Below are the code and all the weights of a small trained network. Each question names an input and a class and asks about switching units off, where a switched-off unit gives its printed mean instead of its output.

import numpy as np


def w(rows, s, z=0):
    codes = np.array(rows[::2]) - 128.0
    scale = np.full(codes.shape[1], s)
    scale[-1] = z or s
    return codes * scale


def norm(h):
    return h / np.sqrt((h * h).mean(-1, keepdims=True) + 1e-5)


def f(y):
    return y / 2 * (1 + np.tanh(0.7978845608 * (y + 0.044715 * y**3)))


def log_softmax(a):
    a = a - a.max(-1, keepdims=True)
    return a - np.log(np.exp(a).sum(-1, keepdims=True))


def net(x, mask):
    res = np.array(x, float).reshape(1, 4) / 4 @ E
    u = 0
    for l in range(2):
        y = f(norm(res) @ A[l][:, :-1].T + A[l][:, -1])
        res = res + np.where(mask[u : u + 9], y, B[l][:, -1]) @ B[l][:, :-1]
        u += 9
    return log_softmax(norm(res)[-1] @ U[:, :-1].T + U[:, -1])


A, B = {}, {}
E = w([
[132,126,124,130,130],'x0',
[175,117,192,186,151],'x1',
[230,196,155,52,118],'x2',
[142,68,146,121,4],'x3',
],0.0032)
A[0] = w([
[47,119,107,194,220,16],'L0N1',
[127,123,159,186,117,74],'L0N2',
[173,209,180,81,207,54],'L0N3',
[65,123,116,119,163,84],'L0N4',
[130,96,222,239,162,131],'L0N5',
[105,135,140,111,138,4],'L0N6',
[113,146,131,141,137,11],'L0N7',
[11,134,64,248,251,103],'L0N8',
[31,3,124,202,29,46],'L0N9',
],0.004,0.0031)
B[0] = w([
[178,127,197,49,75,147],'L0N1',
[119,134,152,137,140,115],'L0N2',
[55,135,130,191,158,159],'L0N3',
[150,116,91,98,137,121],'L0N4',
[208,99,146,188,138,201],'L0N5',
[171,169,137,108,144,79],'L0N6',
[185,155,154,87,172,81],'L0N7',
[188,123,188,37,2,254],'L0N8',
[74,185,51,178,190,210],'L0N9',
],0.0049,0.0027)
A[1] = w([
[102,125,157,70,90,58],'L1N1',
[114,106,142,2,79,50],'L1N2',
[206,79,241,127,114,78],'L1N3',
[173,127,139,124,96,126],'L1N4',
[107,41,157,221,147,11],'L1N5',
[167,155,196,204,216,51],'L1N6',
[91,97,108,89,44,93],'L1N7',
[99,198,58,56,204,60],'L1N8',
[95,97,164,62,115,3],'L1N9',
],0.0066,0.0028)
B[1] = w([
[157,168,107,130,169,149],'L1N1',
[180,190,113,154,226,220],'L1N2',
[3,54,54,127,84,253],'L1N3',
[50,160,114,135,151,166],'L1N4',
[189,180,216,171,150,174],'L1N5',
[162,176,77,30,154,202],'L1N6',
[157,120,152,67,167,205],'L1N7',
[142,84,193,235,89,192],'L1N8',
[163,152,93,144,146,120],'L1N9',
],0.006,0.0035)
U = w([
[178,197,103,35,192,194],'0',
[37,55,92,114,71,163],'1',
[164,164,198,254,142,2],'2',
],0.0099,0.00082)

Each question gives the input, the list of numbers given to net, and the class t.
The units are the neurons (one row each of A and B). Each row of codes is followed by its name. A weight is (code - 128) times the scale printed after its matrix; where a second scale follows, it is the last column's (A, B and U).
mask holds one flag per neuron, layer by layer. A switched-off neuron (its flag False) gives its mean, the last column of its row in B, instead of its output. The means were averaged over made-up inputs and are rounded, as every weight is.
A unit's drop is (log p(t) with every unit on - log p(t) with that unit switched off) / (log p(t) with every unit on - log p(t) with every unit switched off).
The circuit of an input: a set's keep is (log p(t) with only the set's units on - log p(t) with every unit switched off) / (log p(t) with every unit on - log p(t) with every unit switched off). Starting from the 12 units with the biggest drops (on a tie, the unit counted first), units are removed one at a time, each time the one whose removal leaves the highest keep (on an exact tie, the one counted first), for as long as the keep stays at least 0.8.
circuit, biggest first: the units of the circuit, biggest drop first
top k neurons: the k neurons with the biggest drops, biggest first
k most important neurons of layer l: the k neurons of layer l with the biggest drops, biggest first
drop when u is switched off: that unit's drop, to one decimal
input [0,7,-7,-1], class 1: most important neuron of layer 0	(L0N8)
input [-5,5,0,-4], class 1: circuit, biggest first	(L1N3 L0N8)
input [-1,-4,-3,-4], class 0: circuit, biggest first	(L0N8 L1N2)
input [0,3,-3,7], class 2: circuit, biggest first	(L1N3 L0N9)
input [0,3,-6,-7], class 1: circuit, biggest first	(L0N8 L1N3)
input [-7,-5,5,-2], class 2: circuit, biggest first	(L1N8 L0N8)
input [-1,5,6,1], class 1: top 2 neurons	(L1N3 L0N9)
input [-4,8,-5,0], class 1: top 3 neurons	(L1N3 L0N8 L1N2)
input [3,0,2,6], class 0: circuit, biggest first	(L1N7 L1N2)
input [-6,7,0,-5], class 1: circuit, biggest first	(L1N3 L0N9)
input [-6,0,-8,-6], class 0: 2 most important neurons of layer 1	(L1N2 L1N1)
input [-5,5,-5,-1], class 1: circuit, biggest first	(L0N8 L1N3)
input [3,-3,-8,0], class 0: 3 most important neurons of layer 0	(L0N8 L0N1 L0N3)
input [1,-2,5,-7], class 2: circuit, biggest first	(L1N8)
input [-4,-6,8,-2], class 2: circuit, biggest first	(L1N8 L0N8)
input [1,0,1,5], class 0: 2 most important neurons of layer 1	(L1N3 L1N7)
input [8,1,-5,3], class 2: top 2 neurons	(L1N3 L1N5)
input [1,-7,1,6], class 0: 3 most important neurons of layer 1	(L1N3 L1N7 L1N2)
input [4,2,-8,5], class 2: top 2 neurons	(L1N5 L1N3)
input [-5,6,-6,7], class 2: circuit, biggest first	(L1N5)
input [-4,-4,-5,-6], class 0: top 2 neurons	(L0N8 L1N2)
input [-6,-5,1,-2], class 2: top 2 neurons	(L1N8 L0N8)
input [4,-6,2,-4], class 2: 2 most important neurons of layer 1	(L1N8 L1N3)
input [-3,-5,-4,-1], class 0: drop when L0N8 is switched off	0.5
input [-6,8,7,5], class 1: drop when L1N3 is switched off	0.2
input [5,-3,7,-4], class 2: drop when L1N8 is switched off	0.7
input [3,-3,4,7], class 0: most important neuron of layer 0	(L0N5)
input [-6,-8,8,-8], class 2: drop when L1N8 is switched off	0.8
